Below is a small trained network, with its code and all its weights. Each question gives an input and a target symbol and asks what happens when units are switched off, that is, made to give their printed mean instead of their output.

import numpy as np


def w(rows, s, z=0):
    codes = np.array(rows[::2]) - 128.0
    scale = np.full(codes.shape[1], s)
    scale[-1] = z or s
    return codes * scale


def norm(h):
    return h / np.sqrt((h * h).mean(-1, keepdims=True) + 1e-5)


def f(y):
    return y / 2 * (1 + np.tanh(0.7978845608 * (y + 0.044715 * y**3)))


def softmax(a):
    e = np.exp(a - a.max(-1, keepdims=True))
    return e / e.sum(-1, keepdims=True)


def log_softmax(a):
    a = a - a.max(-1, keepdims=True)
    return a - np.log(np.exp(a).sum(-1, keepdims=True))


def net(x, mask):
    ids = ['βγεηθξπστφω'.index(c) for c in x.split()]
    T = len(ids)
    res = E[ids] + P[:T]
    u = 0
    for l in range(2):
        r = norm(res)
        for j in range(2):
            rows = slice(3 * j, 3 * j + 3)
            q, k, v = (r @ M[l][rows].T for M in (Q, K, V))
            z = softmax(np.where(np.tri(T) > 0, q @ k.T / 3**0.5, -1e9)) @ v
            o = O[l][rows]
            res = res + np.where(mask[u + j], z, o[:, -1]) @ o[:, :-1]
        u += 2
        y = f(norm(res) @ A[l][:, :-1].T + A[l][:, -1])
        res = res + np.where(mask[u : u + 12], y, B[l][:, -1]) @ B[l][:, :-1]
        u += 12
    return log_softmax(norm(res)[-1] @ U[:, :-1].T + U[:, -1])


Q, K, V, O, A, B = {}, {}, {}, {}, {}, {}
E = w([
[185,154,183,89,62],'β',
[254,173,113,137,125],'γ',
[112,148,106,138,126],'ε',
[106,64,127,135,65],'η',
[166,156,123,163,136],'θ',
[83,112,150,166,127],'ξ',
[115,212,198,133,66],'π',
[132,87,113,167,153],'σ',
[141,104,110,163,154],'τ',
[195,139,185,106,162],'φ',
[178,88,93,113,147],'ω',
],0.0095)
P = w([
[106,187,249,188,142],'0',
[66,146,192,123,185],'1',
[80,114,174,120,160],'2',
[105,98,158,112,138],'3',
[126,93,147,117,109],'4',
[147,96,130,112,95],'5',
[161,100,121,113,78],'6',
[176,105,112,111,66],'7',
[189,109,106,109,58],'8',
[198,114,106,113,38],'9',
],0.0018)
Q[0] = w([
[94,88,180,78,135],'L0H0',
[63,100,153,125,181],'L0H0',
[163,176,59,180,187],'L0H0',
[58,63,255,145,141],'L0H1',
[204,147,98,40,145],'L0H1',
[71,73,155,147,151],'L0H1',
],0.0043)
K[0] = w([
[86,38,88,74,111],'L0H0',
[166,48,147,125,92],'L0H0',
[101,192,113,19,69],'L0H0',
[78,75,228,145,160],'L0H1',
[206,192,99,33,252],'L0H1',
[38,48,244,207,182],'L0H1',
],0.0031)
V[0] = w([
[155,70,190,102,39],'L0H0',
[237,57,215,169,18],'L0H0',
[96,237,195,51,114],'L0H0',
[118,126,24,73,114],'L0H1',
[92,206,99,108,71],'L0H1',
[57,210,244,250,105],'L0H1',
],0.0022)
O[0] = w([
[135,126,148,176,38,93],'L0H0',
[96,143,141,105,234,95],'L0H0',
[154,127,100,161,107,142],'L0H0',
[122,65,156,112,164,96],'L0H1',
[121,100,190,109,85,154],'L0H1',
[89,162,123,2,165,251],'L0H1',
],0.0032,0.0021)
A[0] = w([
[146,146,172,200,112,130],'L0N0',
[176,230,160,113,115,119],'L0N1',
[207,106,112,28,13,251],'L0N2',
[210,75,185,147,97,99],'L0N3',
[115,221,181,51,83,168],'L0N4',
[168,128,196,193,104,122],'L0N5',
[100,130,156,83,72,98],'L0N6',
[133,113,211,252,100,101],'L0N7',
[18,210,138,221,156,137],'L0N8',
[190,176,144,138,106,98],'L0N9',
[191,40,134,111,142,167],'L0N10',
[110,109,111,125,185,87],'L0N11',
],0.0037,0.0014)
B[0] = w([
[171,125,128,10,243,128],'L0N0',
[183,96,126,128,138,163],'L0N1',
[49,65,226,157,188,250],'L0N2',
[54,176,4,103,173,139],'L0N3',
[246,110,62,203,104,223],'L0N4',
[112,104,95,88,217,128],'L0N5',
[169,133,126,187,104,151],'L0N6',
[77,163,110,88,176,136],'L0N7',
[148,141,61,46,149,253],'L0N8',
[122,88,130,121,167,130],'L0N9',
[32,216,107,119,151,153],'L0N10',
[134,162,112,174,103,114],'L0N11',
],0.0029,0.002)
Q[1] = w([
[145,34,114,182,160],'L1H0',
[122,37,167,172,142],'L1H0',
[190,68,193,223,220],'L1H0',
[81,90,109,140,252],'L1H1',
[8,109,114,82,131],'L1H1',
[131,181,102,104,105],'L1H1',
],0.0045)
K[1] = w([
[109,122,66,181,182],'L1H0',
[81,73,131,184,181],'L1H0',
[154,79,125,254,178],'L1H0',
[126,34,135,50,168],'L1H1',
[87,111,151,61,181],'L1H1',
[100,215,72,102,125],'L1H1',
],0.0055)
V[1] = w([
[52,117,168,231,62],'L1H0',
[42,250,80,154,192],'L1H0',
[122,194,101,158,13],'L1H0',
[158,68,119,202,115],'L1H1',
[47,165,242,146,227],'L1H1',
[213,188,217,145,221],'L1H1',
],0.0025)
O[1] = w([
[103,165,21,69,129,31],'L1H0',
[115,137,107,119,159,254],'L1H0',
[79,164,188,131,253,217],'L1H0',
[129,47,153,96,174,52],'L1H1',
[173,161,144,79,132,3],'L1H1',
[89,79,73,65,168,52],'L1H1',
],0.0028,0.00081)
A[1] = w([
[122,186,119,54,110,23],'L1N0',
[253,83,145,108,158,140],'L1N1',
[133,161,123,47,125,213],'L1N2',
[74,184,161,96,97,179],'L1N3',
[116,115,110,103,243,2],'L1N4',
[190,153,106,119,74,34],'L1N5',
[99,56,166,74,167,139],'L1N6',
[170,202,62,121,178,175],'L1N7',
[239,119,213,77,147,10],'L1N8',
[110,85,71,119,181,193],'L1N9',
[237,168,82,22,163,92],'L1N10',
[158,188,129,173,82,213],'L1N11',
],0.0053,0.00068)
B[1] = w([
[170,41,169,193,124,141],'L1N0',
[115,119,55,112,45,226],'L1N1',
[119,73,122,210,139,156],'L1N2',
[227,109,34,106,119,216],'L1N3',
[65,151,196,158,128,177],'L1N4',
[58,199,130,102,171,155],'L1N5',
[86,205,203,126,141,173],'L1N6',
[60,144,145,83,51,234],'L1N7',
[89,83,5,64,135,226],'L1N8',
[156,241,153,122,129,193],'L1N9',
[83,120,232,221,209,216],'L1N10',
[129,91,165,110,194,247],'L1N11',
],0.0034,0.0016)
U = w([
[163,69,139,39,97,132],'β',
[198,125,10,147,174,155],'γ',
[184,49,132,221,93,245],'ε',
[64,65,180,129,52,57],'η',
[46,188,203,175,186,199],'θ',
[136,111,138,114,114,57],'ξ',
[205,184,196,114,107,97],'π',
[134,118,135,127,130,4],'σ',
[73,208,42,96,77,138],'τ',
[114,58,154,58,238,126],'φ',
[127,109,131,118,120,25],'ω',
],0.013,0.0043)

Each question gives the input, a string of symbols that net reads in full, and the target symbol t.
The units are the heads (3 rows each of Q, K, V and O) and the neurons (one row each of A and B). Each row of codes is followed by its name. A weight is (code - 128) times the scale printed after its matrix; where a second scale follows, it is the last column's (O, A, B and U).
mask holds one flag per unit, layer by layer, with each layer's heads first. A switched-off unit (its flag False) gives its mean, the last column of its rows in O or B, instead of its output. The means were averaged over made-up inputs and are rounded, as every weight is.
A unit's drop is (log p(t) with every unit on - log p(t) with that unit switched off) / (log p(t) with every unit on - log p(t) with every unit switched off).
unit that matters most: the unit with the biggest drop
k most important neurons: the k neurons with the biggest drops, biggest first
top k neurons in layer l: the k neurons of layer l with the biggest drops, biggest first
which heads matter: for each layer, one digit per head in row order, 1 if its drop is at least 0.15 and else 0, layers parted by /
drop when u is switched off: that unit's drop, to one decimal
input τ ω ε ε β ω ε φ ε, target ε: 3 most important neurons -> L0N3, L0N10, L1N8
input ξ ξ ω β ξ ξ ε ξ, target ε: top 4 neurons in layer 0 -> L0N2, L0N3, L0N10, L0N8
input ε ε ε, target γ: which heads matter -> 11 / 11
input ω π θ ξ φ, target φ: unit that matters most -> L1N8
input ξ φ ε ε β ε ε ε ω ω, target τ: top 3 neurons in layer 0 -> L0N8, L0N10, L0N7
input φ π σ ε ξ ω ω φ σ, target τ: 2 most important neurons -> L0N2, L1N10
input ξ θ ξ ξ η ε, target θ: which heads matter -> 00 / 00
input ω ε ε ε ω φ, target φ: top 3 neurons in layer 1 -> L1N8, L1N10, L1N3
input ε ω ξ ω ω ε ε θ, target θ: which heads matter -> 01 / 00
input β ξ ξ ε ω ε θ τ θ ε, target γ: which heads matter -> 11 / 01
input ω β ξ β ω ω φ ε, target θ: 4 most important neurons -> L0N8, L0N2, L1N10, L0N4
input π β β, target β: which heads matter -> 00 / 00
input ξ φ ξ, target τ: which heads matter -> 01 / 10
input ε ε ξ β φ γ ω, target θ: top 2 neurons in layer 1 -> L1N6, L1N3
input η β ξ ω τ, target θ: top neuron in layer 0 -> L0N4
input ε η π β ω ω, target τ: 4 most important neurons -> L1N1, L0N10, L0N8, L1N9
input ξ ε ξ σ π β ξ τ τ ξ, target ε: top 3 neurons in layer 1 -> L1N0, L1N8, L1N2
input β ε η ε ω σ γ ξ ξ, target τ: which heads matter -> 01 / 11
input ε φ ω ξ ε β ε ω ξ ξ, target γ: top 2 neurons in layer 0 -> L0N2, L0N8
input σ ξ ε ε ε ξ σ, target τ: top neuron in layer 0 -> L0N2
input ε ε π, target π: 2 most important neurons -> L1N3, L0N4
input ε φ ε ξ θ, target θ: 2 most important neurons -> L1N10, L1N3
input ξ β ε φ φ φ ω, target θ: top 2 neurons in layer 1 -> L1N3, L1N10
input ε β ε ε ξ η ε η σ, target θ: top 2 neurons in layer 0 -> L0N4, L0N10
input ξ ξ γ ε τ, target θ: drop when L1N8 is switched off -> 0.1
input ε ε ε σ, target θ: drop when L0H0 is switched off -> 0.0
input τ ξ β, target β: drop when L1N1 is switched off -> 0.1
